[[ 21   5  23]
 [-32  10  -6]]
:
[23 10]

[[ 35  19 -31 -29]
 [ 24   4 -37 -19]]
:
[-29 -37]

[[ 29  26  30]
 [ 38 -19  39]
 [ 15   6  15]
 [ 31  -9  31]]
:
[ 30 -19  15]

[[-18  28]
 [-18  25]
 [ -5  -2]
 [-31  33]]
:
[ 28 -18]

[[  8   9]
 [ 24  -2]
 [ 35 -32]
 [ 34   8]]
:
[ 9 24]

[[ -6 -41]
 [ -1  -4]]
:
[-41  -1]
---
[[ 25 -12 -11 -13]
 [-24  42  36  42]
 [  3 -25 -34 -29]
 [-20 -16 -10 -11]
 [ 10  -8  -3  -7]
 [ 32 -21   6 -13]
 [-25  19  20  22]]
:
[[ 25 -12 -11 -13]
 [  3 -25 -34 -29]
 [ 10  -8  -3  -7]
 [-25  19  20  22]]

[[-20  27 -17  29  16   3  -6  15  19]
 [  5  -4  15  -7  24  10  -5  22  -9]
 [-24   6 -37  23 -34 -30  34 -37  30]
 [ 33 -38  15 -34   2 -21  31  -8 -30]
 [-20   9   8   9  30  34 -30  36   9]
 [-10  -6   3  -2  -1  12  -7   3   6]
 [-30  14 -30  25 -29 -14  15 -26  34]
 [-18  26 -42  38 -11 -36  32 -18  25]]
:
[[-20  27 -17  29  16   3  -6  15  19]
 [-24   6 -37  23 -34 -30  34 -37  30]
 [-20   9   8   9  30  34 -30  36   9]
 [-30  14 -30  25 -29 -14  15 -26  34]]

[[  0   4  -3  -7  -1]
 [ -5 -33  26   6   7]
 [ 21  -6  37 -10   9]
 [ -9 -11   0   3   2]
 [ 20 -17  37  -1   9]]
:
[[  0   4  -3  -7  -1]
 [ 21  -6  37 -10   9]
 [ 20 -17  37  -1   9]]

[[ 17  18  -6  38   9   0  11 -10   1  -6 -11 -12  35  -5   2 -45]
 [  0   3   8 -15  11  -4 -12   5  13   2   6   2 -14  -9   0 -14]
 [ -3   0  -6  15   3 -24 -18 -18   3  -8 -12  25  25   4   5 -37]]
:
[[ 17  18  -6  38   9   0  11 -10   1  -6 -11 -12  35  -5   2 -45]
 [ -3   0  -6  15   3 -24 -18 -18   3  -8 -12  25  25   4   5 -37]]

[[ 43  -1]
 [-38  17]
 [-21 -29]
 [-24 -15]]
:
[[ 43  -1]
 [-21 -29]]

[[  2  19  24 -27]
 [ 35   4   2  -2]
 [  0  28   3  -5]
 [-16   9  22 -24]
 [-12   1 -26  27]
 [ -5  28  15 -18]
 [ 32  -3  16 -16]]
:
[[  2  19  24 -27]
 [  0  28   3  -5]
 [-12   1 -26  27]
 [ 32  -3  16 -16]]

[[-39 -38   6  21  26 -34  -5   2 -16]
 [-14 -36   5  23  12 -33  30 -13  42]
 [-30 -30  14 -29  12  18  26  30 -24]
 [-32 -38 -43  -9  17  37 -33  12 -14]
 [ -1  34 -20 -22 -19 -12 -23 -18 -36]
 [ -2   0  -2 -22  41 -32 -11  16  -7]
 [-13  40   8  33  26  15  32  13  28]
 [ 22 -38 -35  40 -15  18   2   7  11]
 [-26 -13 -15   7 -35  42  18  36  28]]
:
[[-39 -38   6  21  26 -34  -5   2 -16]
 [-30 -30  14 -29  12  18  26  30 -24]
 [ -1  34 -20 -22 -19 -12 -23 -18 -36]
 [-13  40   8  33  26  15  32  13  28]
 [-26 -13 -15   7 -35  42  18  36  28]]

[[ 26  24 -45]
 [ 20 -42  40]
 [-44 -19  -8]
 [ 35  25  17]
 [ -5 -36  22]
 [ -6  34 -40]]
:
[[ 26  24 -45]
 [-44 -19  -8]
 [ -5 -36  22]]

[[ 29  30  -7 -12  23 -15   8  26  22 -21]
 [-23 -19 -11 -16 -14 -12  33   9  12  10]
 [-14  -4 -22  -9   8  14   0  28  -8 -28]
 [ 32 -32   3  -4  25  -2 -32   9  21  21]
 [ 31   2  23  21   9  20  24 -32  12  10]
 [-32  21  19 -11  26 -19 -19 -32  17  -2]
 [  7 -18   2 -17  -3 -34  21 -14  25 -15]]
:
[[ 29  30  -7 -12  23 -15   8  26  22 -21]
 [-14  -4 -22  -9   8  14   0  28  -8 -28]
 [ 31   2  23  21   9  20  24 -32  12  10]
 [  7 -18   2 -17  -3 -34  21 -14  25 -15]]
---
[[-16 -23 -22  -1   6]
 [ 13  15  15 -11  -4]
 [ -2  -3  -4  22  14]
 [ 31  22  19  36  41]]
:
[[ 13  15  15 -11  -4]
 [ 31  22  19  36  41]]

[[ 36  34 -13  20  22  16 -27  -5]
 [ 26  29 -19 -14   5  11 -27 -38]
 [  6   0  -9  -4 -20 -15  -5  20]
 [ 39  37 -26  15  18  22 -33 -28]
 [-22 -23  25  22  23  18  19  19]
 [  1  -2  27  18  21  21  19  10]
 [ 35  39 -18  -6   9   3 -23 -32]]
:
[[ 26  29 -19 -14   5  11 -27 -38]
 [ 39  37 -26  15  18  22 -33 -28]
 [  1  -2  27  18  21  21  19  10]]

[[-18  -3 -18  35]
 [  0  -6  -8  -6]
 [  4 -11   8  -1]
 [-16  -3  12  23]
 [ 17 -11 -26  45]
 [ 17   5 -21   7]]
:
[[  0  -6  -8  -6]
 [-16  -3  12  23]
 [ 17   5 -21   7]]

[[ -6  -8  -8  38  17   8]
 [-44  -6 -22  23  -6  14]
 [  7  24  19  38  21 -11]]
:
[[-44  -6 -22  23  -6  14]]

[[-31  42 -45]
 [ 21 -11  44]]
:
[[ 21 -11  44]]

[[ 28  39  -3   0]
 [ 30  40  -8  -8]
 [ 40  30   0   1]
 [ 13 -20   3   2]]
:
[[ 30  40  -8  -8]
 [ 13 -20   3   2]]
